Below is a small trained network, with its code and all its weights. Each question gives an input and a target symbol and asks what happens when units are switched off, that is, made to give their printed mean instead of their output.

import numpy as np


def w(rows, s, z=0):
    codes = np.array(rows[::2]) - 128.0
    scale = np.full(codes.shape[1], s)
    scale[-1] = z or s
    return codes * scale


def f(y):
    return y / 2 * (1 + np.tanh(0.7978845608 * (y + 0.044715 * y**3)))


def softmax(a):
    e = np.exp(a - a.max(-1, keepdims=True))
    return e / e.sum(-1, keepdims=True)


def log_softmax(a):
    a = a - a.max(-1, keepdims=True)
    return a - np.log(np.exp(a).sum(-1, keepdims=True))


def net(x, mask):
    ids = ['αβγζθπτφψω'.index(c) for c in x.split()]
    T = len(ids)
    res = E[ids] + P[:T]
    r = res
    for j in range(2):
        rows = slice(3 * j, 3 * j + 3)
        q, k, v = (r @ M[0][rows].T for M in (Q, K, V))
        z = softmax(np.where(np.tri(T) > 0, q @ k.T / 3**0.5, -1e9)) @ v
        o = O[0][rows]
        res = res + np.where(mask[j], z, o[:, -1]) @ o[:, :-1]
    y = f(res @ A[0][:, :-1].T + A[0][:, -1])
    res = res + np.where(mask[2:18], y, B[0][:, -1]) @ B[0][:, :-1]
    return log_softmax(res[-1] @ U[:, :-1].T + U[:, -1])


Q, K, V, O, A, B = {}, {}, {}, {}, {}, {}
E = w([
[152,97,51,154,151,119,156,85,154,133],'α',
[90,174,119,120,122,109,103,58,132,123],'β',
[164,91,86,154,173,120,134,124,176,73],'γ',
[188,117,84,102,164,176,143,113,117,88],'ζ',
[110,230,116,107,141,95,163,182,132,56],'θ',
[115,140,146,86,139,108,58,92,212,189],'π',
[200,128,178,168,237,54,94,156,106,131],'τ',
[149,91,132,138,6,102,173,156,155,206],'φ',
[190,139,181,150,123,147,166,238,120,193],'ψ',
[187,197,95,199,106,129,138,222,70,124],'ω',
],0.023)
P = w([
[11,93,136,165,152,178,182,126,140,76],'0',
[84,76,118,148,149,144,192,120,118,91],'1',
[125,87,114,144,132,157,178,122,122,101],'2',
[161,100,100,136,116,142,172,127,149,118],'3',
[197,118,99,135,102,152,157,136,161,142],'4',
[219,129,96,139,83,149,153,142,185,161],'5',
[254,149,89,140,66,157,145,144,207,188],'6',
],0.013)
Q[0] = w([
[129,193,45,162,107,88,150,202,162,77],'head 0',
[16,202,190,19,71,113,74,124,147,166],'head 0',
[23,191,145,87,88,165,103,252,80,112],'head 0',
[205,75,200,199,101,109,254,174,88,143],'head 1',
[48,167,127,211,120,150,76,187,63,170],'head 1',
[139,87,134,59,128,56,106,112,164,160],'head 1',
],0.0092)
K[0] = w([
[142,218,82,97,165,85,153,118,160,94],'head 0',
[9,94,123,65,195,98,134,80,89,89],'head 0',
[29,131,154,157,186,134,204,116,112,77],'head 0',
[217,125,105,172,104,146,113,215,134,120],'head 1',
[44,59,99,206,159,157,211,115,138,115],'head 1',
[212,80,98,70,113,159,127,108,151,169],'head 1',
],0.011)
V[0] = w([
[145,144,180,107,76,147,159,177,110,133],'head 0',
[200,186,98,185,135,94,189,147,150,87],'head 0',
[154,128,155,108,22,100,160,121,118,133],'head 0',
[130,190,104,75,151,254,196,132,80,147],'head 1',
[132,86,29,202,82,171,151,31,146,181],'head 1',
[100,143,107,214,79,100,96,88,68,21],'head 1',
],0.0079)
O[0] = w([
[100,39,156,163,144,113,161,87,111,152,169],'head 0',
[66,128,143,127,101,202,90,125,120,122,254],'head 0',
[134,97,159,159,148,150,154,82,129,30,160],'head 0',
[136,163,161,7,118,138,120,169,129,108,126],'head 1',
[138,146,139,143,92,24,27,93,110,115,126],'head 1',
[188,128,185,174,116,144,84,90,193,104,85],'head 1',
],0.012,0.0095)
A[0] = w([
[251,128,92,90,158,164,111,129,137,133,2],'neuron 0',
[29,202,153,122,159,134,55,113,82,129,170],'neuron 1',
[181,128,67,161,141,128,149,168,70,96,183],'neuron 2',
[88,132,182,152,114,92,129,167,132,178,107],'neuron 3',
[96,157,168,130,133,151,120,114,164,137,86],'neuron 4',
[240,167,160,125,141,98,130,85,142,192,12],'neuron 5',
[56,157,142,100,135,91,115,63,126,172,163],'neuron 6',
[144,140,90,102,146,159,187,148,142,79,145],'neuron 7',
[203,189,127,101,76,119,138,181,201,144,145],'neuron 8',
[115,81,136,85,124,108,189,134,127,148,169],'neuron 9',
[175,164,129,163,123,160,137,114,89,75,86],'neuron 10',
[168,149,118,81,130,77,85,132,148,131,96],'neuron 11',
[60,126,180,194,157,156,135,108,93,122,174],'neuron 12',
[143,127,118,186,114,84,105,118,177,157,63],'neuron 13',
[172,182,113,181,125,173,139,134,131,165,77],'neuron 14',
[178,67,172,98,179,148,87,90,101,143,130],'neuron 15',
],0.012,0.0035)
B[0] = w([
[126,103,86,139,172,31,91,191,214,99,155],'neuron 0',
[103,54,91,149,78,59,215,228,211,109,176],'neuron 1',
[117,154,118,160,97,61,93,213,103,143,194],'neuron 2',
[189,50,101,211,102,93,96,76,142,94,158],'neuron 3',
[109,166,61,147,131,98,132,171,102,188,153],'neuron 4',
[221,111,132,96,166,161,152,126,38,156,141],'neuron 5',
[76,146,188,58,126,93,180,154,154,136,170],'neuron 6',
[152,111,149,139,152,66,118,107,109,190,231],'neuron 7',
[139,115,155,124,199,109,72,2,74,109,176],'neuron 8',
[94,172,98,158,218,160,91,113,131,50,205],'neuron 9',
[69,172,192,155,75,112,126,78,85,180,172],'neuron 10',
[135,141,138,112,113,178,228,121,115,55,170],'neuron 11',
[137,139,140,63,69,113,87,130,148,74,246],'neuron 12',
[117,191,153,175,165,204,160,124,134,198,189],'neuron 13',
[160,130,219,95,184,168,165,158,116,134,183],'neuron 14',
[112,83,81,159,51,198,159,91,145,120,169],'neuron 15',
],0.0088,0.013)
U = w([
[15,150,156,92,85,93,162,172,139,146,232],'α',
[174,171,180,117,169,169,146,30,2,184,252],'β',
[132,222,94,201,165,170,81,93,141,143,88],'γ',
[189,149,97,89,127,93,86,133,120,61,206],'ζ',
[133,82,186,100,182,96,77,80,114,168,50],'θ',
[107,156,49,151,98,78,72,149,95,158,127],'π',
[210,66,141,183,143,106,163,184,111,187,162],'τ',
[124,73,150,202,120,57,130,79,67,152,68],'φ',
[113,85,83,142,174,161,164,135,44,74,24],'ψ',
[165,27,141,83,123,223,170,97,160,141,42],'ω',
],0.0067,0.0023)

Each question gives the input, a string of symbols that net reads in full, and the target symbol t.
The units are the heads (3 rows each of Q, K, V and O) and the neurons (one row each of A and B). Each row of codes is followed by its name. A weight is (code - 128) times the scale printed after its matrix; where a second scale follows, it is the last column's (O, A, B and U).
mask holds one flag per unit, heads first, then neurons. A switched-off unit (its flag False) gives its mean, the last column of its rows in O or B, instead of its output. The means were averaged over made-up inputs and are rounded, as every weight is.
A unit's drop is (log p(t) with every unit on - log p(t) with that unit switched off) / (log p(t) with every unit on - log p(t) with every unit switched off).
The circuit of an input: a set's keep is (log p(t) with only the set's units on - log p(t) with every unit switched off) / (log p(t) with every unit on - log p(t) with every unit switched off). Starting from the 12 units with the biggest drops (on a tie, the unit counted first), units are removed one at a time, each time the one whose removal leaves the highest keep (on an exact tie, the one counted first), for as long as the keep stays at least 0.8.
circuit, biggest first: the units of the circuit, biggest drop first
unit that matters most: the unit with the biggest drop
k most important neurons: the k neurons with the biggest drops, biggest first
input ζ α ζ ψ, target ψ: circuit, biggest first	neuron 9; head 1
input τ β ω ζ τ β, target β: circuit, biggest first	head 1; head 0; neuron 5; neuron 8
input τ γ ω ζ, target ω: circuit, biggest first	neuron 15; head 1
input α γ β β β, target β: circuit, biggest first	head 0; head 1; neuron 5; neuron 8
input β τ γ α ζ, target ζ: unit that matters most	neuron 0
input β ζ π ζ, target π: circuit, biggest first	head 1; head 0; neuron 2
input α φ γ φ α, target φ: circuit, biggest first	head 0; head 1
input γ ψ π θ τ α, target τ: circuit, biggest first	head 1; neuron 14; neuron 2; neuron 7
input α α ω, target α: circuit, biggest first	head 0; neuron 1; neuron 12
input ψ α τ ζ, target τ: circuit, biggest first	head 1; neuron 7; neuron 2
input ψ τ φ φ τ γ, target φ: circuit, biggest first	head 0; neuron 7; neuron 10
input γ θ θ, target β: circuit, biggest first	head 1; neuron 7; neuron 8
input γ π γ β α, target γ: circuit, biggest first	head 1; neuron 13; head 0
input β γ τ ζ ω φ τ, target ω: unit that matters most	neuron 15
input τ φ ψ φ α γ, target φ: circuit, biggest first	head 0; neuron 10
input ζ τ β β θ α, target θ: 3 most important neurons	neuron 0; neuron 8; neuron 7
input ζ τ π γ, target τ: 2 most important neurons	neuron 12; neuron 9
input ω τ θ ζ, target τ: 2 most important neurons	neuron 0; neuron 7
input β ω θ γ β γ, target γ: 2 most important neurons	neuron 0; neuron 12
input ζ γ ζ τ, target τ: 2 most important neurons	neuron 14; neuron 9
input β φ τ, target φ: 2 most important neurons	neuron 10; neuron 2
input γ π τ, target τ: most important neuron	neuron 14
input θ θ ω α γ, target ω: 2 most important neurons	neuron 15; neuron 2
input ψ θ τ, target ψ: 2 most important neurons	neuron 9; neuron 15
input ω θ ω φ ψ π, target α: 2 most important neurons	neuron 6; neuron 7
